In the rows, 128 means zero.
Each row has two labels, one from each of two sets.
[167 105  44 252 168 182 123  72 130 102 178 112 106 123 191 153 131 132
 221  80 112 126 126 127  85 100  69  89 129 119  55 126 218 125 139 186
 135 130  51 148 133  86 149 192 164 184 105 113 162 152 110 119 106  95
 151 184 112 100 140  43 177  82  28 106 129 181 160 133   8  60 159 103
 174  78]	q329 q437
[129 107  90 119 134 156 132 130 125 119 133 125 127 117 177 129 147 134
 175 110 116 128 147 131  79 114 114 119 111 100 104 136 155 120 131 143
 112 108 114 126 130 120 120 146 147 114 123 130 133 155 110 146  93 108
 128 154 128 133 145  93 152  83 113 113 115 154 150 127  57  93 137 114
 131 118]	q180 q437
[136 108  97 104 130 147 128 129 127 122 120 116 150 141 157 138 130 133
 214  65 120 119  99 155 117 110 143 111 135 108 128 130 163 122 120 140
  99 113 115 174 127 126 138 153 124 124 118 138 133 149 119 141  93 124
 118 154 112 159 147 115 158  45 184 109 110 132 147 125  64 109 137  98
 166 100]	q329 q306
[133 101  67 174 144 156 130 109 133 136 167 120 116 118 161 141 129 126
 192  86 115 119 119 133  85 106 110 126 127  86 110 119 153 110 138 136
 100 126 118 129 130 109 135 155 140 120 111 135 145 159 108 129 102 125
 133 146 125 146 133  96 166  86 121 116 123 168 148 122  53  73  45 115
 141 118]	q329 q437
[119 130 118 110 131 151 111 129 136 127 128 146 128  89 138 129 134 128
 143  99 123 102 111 117 132 111 174 132 104  89  67 123 107 135 125 123
 100 135 163 112 149 142 119 112 125 122 125 149 159 131 117 127 101 150
 123 125 129 117 140 122 142  41 158 144 114 141 133 131  87  60 116 125
 127 161]	q180 q115
[139 122  72 132 129 155 114 106 127 129 147 131 142 126 184 132 135 119
 149  90 101 117  97 122 114 112 149 129  95 122 115 136 149 127 129 141
 101 102 122 121 133 113 122 162 138 118 116 136 130 141 105 135  91  98
 122 149 126 107 155  95 152  69 105 134 112 140 147 133  63 116 116 108
 123 127]	q180 q437
[131 116 112  95 125 119 119 132 116 132 122 119 145 141 166 132 138 114
 157  99 119 121  94 159 121 129 147 138 127 106 145 133 143 115 123 121
  99 107 120 137 137 128 130 132 116 126 127 143 127 134 120 129 102 135
 128 149 118 166 151 131 150  28 183 124 119 123 133 114  92 132 131 121
 148 117]	q329 q306
[131 108  99  48 115 135 177 138 124 113 117 118 134 154 205 119 134 125
 238  91 116 117 116 160 113 128 196 143 125  91 140 141 180 116 128 161
  96 110 129 158 135 134 153 127 122 124 111 148 140 181 109 129  76 145
 116 150 128 161 146 101 169   4 188 114 100 133 133 119  63  90 150 110
 182 122]	q180 q306
[135 133 117 160 135 140  98 111 141 133 138 133 134 133 147 155 121 135
 157  98 117 124  93 144 163 120 158 115 111 141 141 119 153 136 133 161
 113 127 139 137 148 127 136 134 121 126 109 138 133 121 150 134 111 131
 118 146 107 153 148 128 146  14 169 117 116 100 139 114  85 134 126 126
 153 125]	q329 q271
[128 119 100  87 129 145 126 128 129 120 130 129 120 128 150 136 132 127
 179  88 106 109 111 142 104 125 145 128 124  98 134 125 129 118 121 128
  95 102 134 112 131 124 124 147 123 127 118 143 127 153 101 137 103 124
 126 147 125 152 144 126 151  65 178  88 116 153 150 119  54 103 118 112
 135 137]	q329 q437
[120 121  96 100 125 127 125 131 125 125 125 119 142 144 181 128 131 120
 196  91 121 124 106 141 127 125 153 120 128 107 135 137 172 111 127 164
 104 120 110 143 136 139 134 137 110 129 107 132 123 147 116 139 103 115
 117 160 118 166 142 109 153  11 178  99 115 103 132 117  74 124 156  90
 161 114]	q329 q306
[123 117 104 148 128 161 115 112 136 121 125 128 129 122 146 137 133 128
 155 112 111 120 120 117 114 117 146 129 106 112 123 138 131 131 130 131
 114 130 139 108 145 132 133 130 130 126 123 144 133 145 120 116 106 130
 124 127 148 108 134 113 137  85 105 137 116 133 142 124  82 108 125 119
 126 137]	q180 q115
[131 113  78 133 142 166 121 113 139 147 137 134   4 109 137 127 164 118
 176  81 112 106 116 129 117 111 143 126 124  91 127 119 133 113 121 121
  91 123 142 120 140 117 118 168 129 123 116 147 135 142 101 143  93 151
 124 148 119 141 154 117 152  50 157 131 107 156 151 116  44  89 117 122
 131 137]	q329 q115
[128 121  96 115 137 145 122 138 131 125 136 135 139 108 124 117 138 118
 155  95 126 114 111 124 128 124 140 123 125  95 140 127 120 116 120 132
 109 121 152 105 128 130 105 127 123 117 111 152 120 143 117 124 107 141
 133 140 128 162 166 140 131  86 169 130 113 138 139 122  86 111 118 128
 120 143]	q329 q115
[134 109 104 104 128 140 103 123 131 122 130 122 145 134 180 144 133 121
 226  84 118 133  95 151 135 108 188 120 119 102 135 141 216 121 128 173
  98 129 105 152 156 131 147 127 112 130 119 146 130 146 109 128  92 120
 109 167 124 154 151  89 173   4 174 112 112 119 117  94  69  82 145 113
 175 125]	q180 q271
[124 116  80 124 135 137 117 110 133 125 140 131 121 121 165 142 134 122
 177  88 110 121 113 113 114 115 149 119  84  97 134 129 146 133 134 152
  92 114 124 125 159 121 120 140 136 116 124 137 130 154 106 124  79 117
 124 155 125 114 151  95 150  42 137 139 111 142 147 131  50  79 127 116
 130 125]	q180 q115
[130 112  93 134 136 157 122 120 142 118 130 115 130 116 123 138 145 114
 174  92 117 106 111 133 132 116 145 113 130 107 122 117 136 129 128 126
 101 126 130 143 136  72 118 139 136 106 125 150 132 150 117 133 105 124
 133 140 129 142 158 111 158  80 145 133 109 150 149 137  61  86 165 134
 129 118]	q329 q115
[134 127 130 128 109 123 113 116 128 129 130 122 133 140 174 132 135 132
 153 111 112 130 108 124 126 134 132 117 125 120 126 144 155 137 127 164
 102 120 109 124 131 137 143 143 136 133 109 124 127 121 117 125 102  98
 126 146 122 130 130 104 147  72 139 122 121 111 123 123 116 129 137 123
 150 123]	q180 q306
[136 138 108  63 119 124 128 136 117 138 112 112 146 152 157 120 132 117
 182  83 112 114  89 148 141 114 179 127 124 108 157 124 150 114 120 135
  83 113 123 142 139 140 128 124 118 114 127 149 119 153 117 151  90 118
 113 146 122 177 150 137 144   4 219 121 110 124 141 116  75 123 130 122
 145 124]	q329 q306
[117 114  85  93 139 160 136 127 143 129 119 129 125 113 132 137 133 116
 199 100 123 109 113 138 144 102 172 107 117 117 143 121 143 128 125 129
  93 118 128 153 151 118 117 114 134  99 126 144 131 154 110 130  93 142
 110 128 130 157 157 121 154  35 187 130 106 132 147 107  52  88 129 114
 127 121]	q329 q115
[154 105 107 204 133 157 125  88 118 106 151 105 120 129 181 134 125 129
 218  84 122 129 150 133  72 115  80 103 143  95 140 151 208 124 151 182
 138 157  66 159 110 115 154 168 143  88  87 104 181 134 131 126 115 117
 132 181 116 111 145  60 179  56  54  93 130 169 123 141  74  58 163 106
 194  99]	q180 q306
[126 117 112  71  97 120 118 142 124 134 116 124 140 149 185 122 142 119
 143 105 101 106  83 126 136 134 176 145 102 110 161 143 131 120 118 141
  83  97 144 106 146 145 125 126 113 122 111 138 106 152 101 126 100 106
 121 134 134 168 148 130 137  34 201 123 121  95 149 113 101 153 114 127
 128 136]	q180 q306
[127 113 142  92 123 136 109 126 122 132 112 145 143 137 141 152 143 127
 202  96 153 108 107 153 133 120 176 132 143  90 140 124 157 106 111 137
 100 120 141 148 137 154 167 116 116 119 117 154 137 124 132 140 100 162
 135 142 114 188 146 134 142  31 217 113 118 119 136 121  88  93 114 122
 157 128]	q329 q306
[128 117 138 156 125 139 101 130 133 124 126 124 138 124 139 132 135 120
 177 107 129 128  97 133 145 114 161 123 126 108 122 127 157 104 137 147
 113 148 102 138 150 132 149 124 111 133 124 131 138 118 136 128 124 149
 123 148 112 163 138 113 152  29 169 119 116 119 113 127 122  87 130 122
 169 126]	q329 q271
[126 138  66 117 120 138 100 124 132 144 137 126 123 124 187 126 148 126
 117  87  87 125  65 109 126 136 155 135  83 119 151 136 133 136 117 141
  90 109 147 103 156 123 101 147 132 125 131 152 104 139  88 113  91  84
 110 131 143 126 167 102 152  52 135 141 108 119 151 118  74 141 105 120
  96 147]	q180 q115
[129 113  87 122 135 149 121 115 131 124 135 139 113 114 151 134 151 116
 176  98 113 112 110 131 118 104 134 127 113 108 119 121 124 117 123 125
 107 119 142 121 147 117 120 128 139 109 135 136 131 163 114 126  97 136
 140 140 130 146 150 125 176  80 154 127 126 153 156 118  61 110 125 117
 132 126]	q329 q437
[145 124  93 184 143 161 108  96 133 128 151 121 116 110 143 141 131 125
 184  78 121 126 123 121 115 123 117 107 130 103 103 119 164 126 133 142
 119 135 101 144 146 105 126 152 113 112 109 126 155 116 130 130 108 131
 124 153 116 131 147 103 165  72 106 125 115 146 160 123  63  74 151 106
 145 103]	q329 q115
[126 116  73 114 137 154 116 121 130 124 119 133 129 125 164 132 141 129
 181  82 111 119 104 117 107 128 151 137 111 100 129 140 145 120 127 162
  96 120 138 102 131 124 124 140 145 128 106 150 147 150 104 128  92 120
 125 143 131 135 143 113 149  44 142  93 116 140 129 128  69  84 124 120
 137 135]	q180 q437

Each row has two labels, one from each of two sets.
[155 120 121 124 138 146 143 123 133 122 136 138 118 120 124  92 145 121
 146 129 133 122 127 134 127 116 124 101 150 124 133 131 125 122 140 128
 118 137 129 124 110 126 115 117 133 130 115 119  96 118 124 131 135 119
 151 140 145 142 127 145 114 132 176 136 125 125 158 129 118 106 120 130
 126 130]	q360 q840
[135 104 125 132 133 131 139 133 119 125 135 127 124 122 119 112 124 126
 115 136 125 121 138 135 135 118 122 134 133  95 133 125 131 140 127 126
 146 140 130 119 125 127 115 131 123 132 129 147 108 118 122 119 134 140
 139 139  99 136 133 130 121 140 156 126 119 127 132 134 123 138 114 123
 134 117]	q334 q864
[139 126 125 129 129 130 132 119 123 124 130 133 128 130 127 122 139 130
 134 127 122 124 122 154 124 132 125 114 131 131 128 134 133 120 128 131
 124 133 123 125 127 130 126 125 128 131 130 121 112 128 129 126 134 119
 133 137 138 136 132 134 133 136 143 126 120 126 134 123 134 123 128 134
 130 134]	q360 q353
[155 122 115 127 136 141 135 127 133 142 138 136 114 128 118 115 133 134
 125 129 171 127 131 141 133 119 127 107 150 123 145 124 140 117 128 121
 131 137 138 101 125 126 119 124 136 132 112 114 118 139 119 132 131 113
 138 159 143 155 117 137 103 115 157 130 135 129 163 130 127 122 110 128
 117 134]	q360 q864
[125 127 117 121 129 130 113 123 132 119 123 133 132 129 131 133 133 132
 127 131 142 126 135 123 124 122 135 111 121 133 131 125 110 131 125 131
 119 119 117 130 124 129 129 127 124 130 133 113 119 122 122 135 118 125
 122 133 113 118 122 127 125 133 130 134 129 117 125 123 131 122 129 129
 126 126]	q672 q840
[137 128 114 130 130 125 136 129 122 122 126 123 130 125 126 120 133 116
 138 119 108 124 128 149 136 133 127 140 126 128 134 135 133 122 137 126
 128 125 126 131 121 129 133 125 122 131 121 133 119 126 128 121 145 131
 126 134 128 133 129 138 152 138 144 133 119 118 127 122 133 127 130 124
 130 137]	q360 q353
[134 122 133 129 136 130 130 121 128 123 126 136 152 132 118 138 131 131
 127 143 147 121 136 133 126 128 130  80 145 113 131 118 123 121 125 129
 132 123 143 108 126 131 110 118 128 129 131 113 109 119 122 133 144 107
 135 144 113 140 125 141 114 139 116 135 130 120 136 126 145 135 119 133
 133 131]	q360 q864
[132 134 154 127 128 119 151 135 126 104 132 107 122 117 118 113 137 111
 162 137  99 123 124 139 145 133 114 143 147 121 108 136 132 120 136 124
 147 117 137 129 115 129 124 106 126 126  83 153 143 118 135 128 139 126
 143 117 152 113 141 136 136 131 130 114 111 124 121 130 109 126 149 132
 124 133]	q360 Q564
[154 127 138 121 135 143 141 126 125 132 117 144 118 130 119 112 130 132
 148 114 111 124 128 133 125 131 126 103 137 142 126 117 119 122 143 120
 100 130 127 128 114 135 129 116 129 134 135 124 112 119 129 144 135 112
 144 138 150 139 130 134 129 137 142 126 126 118 156 124 132 119 120 111
 132 125]	q334 q840
[135 110 127 135 132 126 132 125 114 122 129 132 133 132 120 128 130 121
 121 131 122 121 126 145 125 134 125 114 129 116 138 132 149 124 133 129
 136 136 129 121 135 136 122 137 126 134 139 127 107 127 127 113 148 124
 123 144 108 146 138 133 140 146 136 129 116 123 128 124 144 132 112 130
 136 130]	q334 q864
